Below is a small trained network, with its code and all its weights. Each question gives an input and a class and asks what happens when units are switched off, that is, made to give their printed mean instead of their output.

import numpy as np


def w(rows, s, z=0):
    codes = np.array(rows[::2]) - 128.0
    scale = np.full(codes.shape[1], s)
    scale[-1] = z or s
    return codes * scale


def f(y):
    return y / 2 * (1 + np.tanh(0.7978845608 * (y + 0.044715 * y**3)))


def log_softmax(a):
    a = a - a.max(-1, keepdims=True)
    return a - np.log(np.exp(a).sum(-1, keepdims=True))


def net(x, mask):
    res = np.array(x, float).reshape(1, 6) / 4 @ E
    y = f(res @ A[0][:, :-1].T + A[0][:, -1])
    res = res + np.where(mask, y, B[0][:, -1]) @ B[0][:, :-1]
    return log_softmax(res[-1] @ U[:, :-1].T + U[:, -1])


A, B = {}, {}
E = w([
[172,49,124,131,111,149,92,161],'x0',
[218,177,94,149,106,49,61,127],'x1',
[146,166,61,183,134,147,77,118],'x2',
[180,159,112,243,197,129,146,122],'x3',
[108,117,128,154,77,74,54,62],'x4',
[39,122,155,128,209,48,81,255],'x5',
],0.01)
A[0] = w([
[66,197,144,182,180,53,95,161,151],'neuron 1',
[193,132,98,107,61,123,88,100,255],'neuron 2',
[191,89,77,158,180,178,137,112,102],'neuron 3',
[117,155,239,117,198,109,200,87,159],'neuron 4',
[117,76,116,166,50,26,37,120,104],'neuron 5',
[182,162,136,164,154,176,144,159,85],'neuron 6',
[106,194,109,158,90,112,146,117,95],'neuron 7',
[113,88,133,119,11,191,148,74,168],'neuron 8',
],0.011,0.007)
B[0] = w([
[116,158,67,77,66,80,130,141,238],'neuron 1',
[147,154,158,174,87,134,178,215,236],'neuron 2',
[114,126,76,126,202,212,183,81,188],'neuron 3',
[231,134,225,158,129,123,193,176,206],'neuron 4',
[182,119,183,151,80,70,5,101,216],'neuron 5',
[101,159,65,235,127,137,171,96,170],'neuron 6',
[133,223,117,154,126,99,49,33,152],'neuron 7',
[208,97,96,104,43,97,106,161,250],'neuron 8',
],0.011,0.013)
U = w([
[107,173,100,35,111,84,179,200,133],'0',
[40,43,95,76,152,49,75,136,72],'1',
[228,166,165,130,70,115,120,85,173],'2',
[101,165,171,101,232,139,88,38,45],'3',
[61,255,72,162,137,92,103,93,83],'4',
[171,86,45,163,124,194,186,86,74],'5',
[130,128,166,160,210,169,183,211,254],'6',
],0.0096,0.0063)

Each question gives the input, the list of numbers given to net, and the class t.
The units are the neurons (one row each of A and B). Each row of codes is followed by its name. A weight is (code - 128) times the scale printed after its matrix; where a second scale follows, it is the last column's (A, B and U).
mask holds one flag per neuron, in row order. A switched-off neuron (its flag False) gives its mean, the last column of its row in B, instead of its output. The means were averaged over made-up inputs and are rounded, as every weight is.
A unit's drop is (log p(t) with every unit on - log p(t) with that unit switched off) / (log p(t) with every unit on - log p(t) with every unit switched off).
The circuit of an input: a set's keep is (log p(t) with only the set's units on - log p(t) with every unit switched off) / (log p(t) with every unit on - log p(t) with every unit switched off). Starting from all 8 units, units are removed one at a time, each time the one whose removal leaves the highest keep (on an exact tie, the one counted first), for as long as the keep stays at least 0.8.
units of the circuit, in order: the units of the circuit, biggest drop first
most important unit: the unit with the biggest drop
top k neurons: the k neurons with the biggest drops, biggest first
input [-2,7,6,6,-2,-6], class 4: most important unit -> neuron 7
input [-4,8,-6,1,-8,-8], class 5: units of the circuit, in order -> neuron 5; neuron 6
input [1,4,-5,8,-3,-4], class 5: top 2 neurons -> neuron 6; neuron 3
input [5,7,-1,1,-3,-2], class 6: top 3 neurons -> neuron 8; neuron 2; neuron 1
input [-6,7,0,-3,1,1], class 4: top 3 neurons -> neuron 8; neuron 4; neuron 7
input [1,4,7,-2,-4,1], class 6: units of the circuit, in order -> neuron 8; neuron 5
input [1,0,-2,-8,2,3], class 1: units of the circuit, in order -> neuron 4; neuron 2
input [0,-1,4,-5,0,5], class 1: top 2 neurons -> neuron 2; neuron 4
input [-6,-1,3,3,3,-2], class 4: units of the circuit, in order -> neuron 8; neuron 7
input [0,3,-3,4,-2,-1], class 6: units of the circuit, in order -> neuron 8; neuron 5
input [-8,-4,-2,0,-7,-4], class 6: units of the circuit, in order -> neuron 5; neuron 1
input [5,4,-5,0,-4,-6], class 5: units of the circuit, in order -> neuron 5; neuron 3
input [-7,1,4,1,3,-4], class 4: top 2 neurons -> neuron 4; neuron 7
input [0,-1,7,-1,2,4], class 4: units of the circuit, in order -> neuron 8
input [-3,2,-5,8,-5,0], class 6: top 2 neurons -> neuron 4; neuron 8
input [5,-7,-8,-8,-6,2], class 6: top 2 neurons -> neuron 1; neuron 4
input [-6,4,-5,-4,-8,2], class 6: units of the circuit, in order -> neuron 4; neuron 8
input [5,-3,-3,5,1,3], class 6: top 2 neurons -> neuron 8; neuron 5
input [8,3,-5,2,5,5], class 1: top 3 neurons -> neuron 4; neuron 8; neuron 2
input [3,2,6,8,-7,1], class 5: units of the circuit, in order -> neuron 3
input [8,-1,-1,-1,-2,-5], class 5: top 3 neurons -> neuron 5; neuron 3; neuron 4
input [0,7,-1,8,6,7], class 4: top 3 neurons -> neuron 1; neuron 4; neuron 8
input [-6,2,3,5,-5,5], class 4: top 2 neurons -> neuron 6; neuron 8
